Below is a small trained network, with its code and all its weights. Each question gives an input and a class and asks what happens when units are switched off, that is, made to give their printed mean instead of their output.

import numpy as np


def w(rows, s, z=0):
    codes = np.array(rows[::2]) - 128.0
    scale = np.full(codes.shape[1], s)
    scale[-1] = z or s
    return codes * scale


def f(y):
    return y / 2 * (1 + np.tanh(0.7978845608 * (y + 0.044715 * y**3)))


def log_softmax(a):
    a = a - a.max(-1, keepdims=True)
    return a - np.log(np.exp(a).sum(-1, keepdims=True))


def net(x, mask):
    res = np.array(x, float).reshape(1, 8) / 4 @ E
    y = f(res @ A[0][:, :-1].T + A[0][:, -1])
    res = res + np.where(mask, y, B[0][:, -1]) @ B[0][:, :-1]
    return log_softmax(res[-1] @ U[:, :-1].T + U[:, -1])


A, B = {}, {}
E = w([
[124,124,130,129,130,130,131,130,133],'x0',
[124,112,55,107,174,255,68,123,108],'x1',
[136,132,129,120,122,124,121,127,114],'x2',
[132,130,125,134,138,123,127,122,134],'x3',
[119,130,128,136,126,127,129,127,128],'x4',
[184,42,247,191,148,188,114,140,79],'x5',
[129,90,98,166,127,61,10,235,153],'x6',
[220,133,35,183,78,140,205,192,126],'x7',
],0.007)
A[0] = w([
[202,113,52,194,68,153,200,175,111,50],'n1',
[144,70,198,185,140,176,142,153,101,115],'n2',
[158,101,133,150,128,93,19,234,207,10],'n3',
[152,186,168,102,132,183,217,70,115,74],'n4',
[212,149,81,160,119,155,196,191,152,184],'n5',
[202,94,206,152,133,154,110,139,102,78],'n6',
[142,134,149,112,131,185,228,33,159,61],'n7',
[129,149,187,167,87,20,194,109,105,68],'n8',
[123,150,177,152,145,39,197,137,164,58],'n9',
[114,138,38,125,201,255,95,122,95,63],'n10',
],0.0065,0.011)
B[0] = w([
[54,157,192,12,204,125,33,156,121,171],'n1',
[81,228,36,109,140,125,178,124,181,190],'n2',
[95,89,80,157,113,44,92,173,20,148],'n3',
[110,119,91,173,127,75,69,210,56,170],'n4',
[85,107,169,134,148,131,121,53,132,255],'n5',
[99,209,56,28,102,136,169,154,157,159],'n6',
[75,67,83,132,102,70,97,202,36,167],'n7',
[219,97,136,98,79,187,75,201,166,167],'n8',
[157,114,136,96,100,173,66,212,171,142],'n9',
[212,87,169,101,57,150,104,228,179,177],'n10',
],0.011,0.007)
U = w([
[106,85,87,154,111,100,114,182,43,37],'0',
[103,226,30,64,104,128,172,149,199,56],'1',
[210,81,182,95,86,172,111,188,180,50],'2',
[59,125,250,54,193,141,79,102,125,10],'3',
[137,109,141,156,132,140,150,115,141,247],'4',
[140,113,142,156,137,136,141,106,133,230],'5',
[136,113,140,151,128,144,145,111,137,219],'6',
[133,116,145,155,131,138,142,109,141,211],'7',
],0.015)

Each question gives the input, the list of numbers given to net, and the class t.
The units are the neurons (one row each of A and B). Each row of codes is followed by its name. A weight is (code - 128) times the scale printed after its matrix; where a second scale follows, it is the last column's (A, B and U).
mask holds one flag per neuron, in row order. A switched-off neuron (its flag False) gives its mean, the last column of its row in B, instead of its output. The means were averaged over made-up inputs and are rounded, as every weight is.
A unit's drop is (log p(t) with every unit on - log p(t) with that unit switched off) / (log p(t) with every unit on - log p(t) with every unit switched off).
The circuit of an input: a set's keep is (log p(t) with only the set's units on - log p(t) with every unit switched off) / (log p(t) with every unit on - log p(t) with every unit switched off). Starting from all 10 units, units are removed one at a time, each time the one whose removal leaves the highest keep (on an exact tie, the one counted first), for as long as the keep stays at least 0.8.
units of the circuit, in order: the units of the circuit, biggest drop first
top k neurons: the k neurons with the biggest drops, biggest first
input [0,-8,-4,1,6,-2,4,3], class 2: units of the circuit, in order => n8
input [-5,5,7,8,8,-6,6,-3], class 4: top 2 neurons => n2, n6
input [-5,7,-3,8,8,-3,-6,6], class 4: top 3 neurons => n5, n8, n9
input [1,-7,-7,3,-8,-5,5,5], class 7: top 4 neurons => n5, n10, n2, n6
input [5,-4,-2,-8,2,-6,2,-3], class 4: top 3 neurons => n2, n6, n1
input [-4,5,5,-3,-5,-5,-3,6], class 3: units of the circuit, in order => n1, n5, n2
input [4,5,4,0,-3,-7,-7,-7], class 0: units of the circuit, in order => n7, n4, n2, n5
input [-7,5,-1,-6,1,-4,1,-6], class 6: units of the circuit, in order => n1, n5, n2
input [-2,3,2,-1,7,-5,6,0], class 7: units of the circuit, in order => n2, n7
input [6,2,-6,-7,0,0,6,7], class 3: units of the circuit, in order => n1, n5
input [1,0,-2,1,6,-3,-7,-7], class 0: top 4 neurons => n7, n4, n5, n1
input [-7,-8,-7,3,-7,-4,-2,-4], class 2: units of the circuit, in order => n8, n9
input [-8,2,7,7,-3,-5,1,-4], class 6: top 4 neurons => n2, n6, n1, n5
input [3,1,7,7,1,0,-4,-4], class 4: units of the circuit, in order => n1
input [-8,5,-1,-5,8,-5,1,5], class 6: top 3 neurons => n2, n5, n6
input [0,8,0,5,-4,-5,0,-8], class 2: top 2 neurons => n10, n5
input [-3,-4,2,1,5,6,-2,-5], class 1: units of the circuit, in order => n2, n6, n5
input [8,-8,2,-1,3,-5,-3,6], class 2: top 2 neurons => n8, n9
input [4,-2,8,-4,2,-7,-5,5], class 5: top 3 neurons => n2, n5, n6
input [-2,8,4,-8,7,-5,-7,1], class 2: units of the circuit, in order => n10
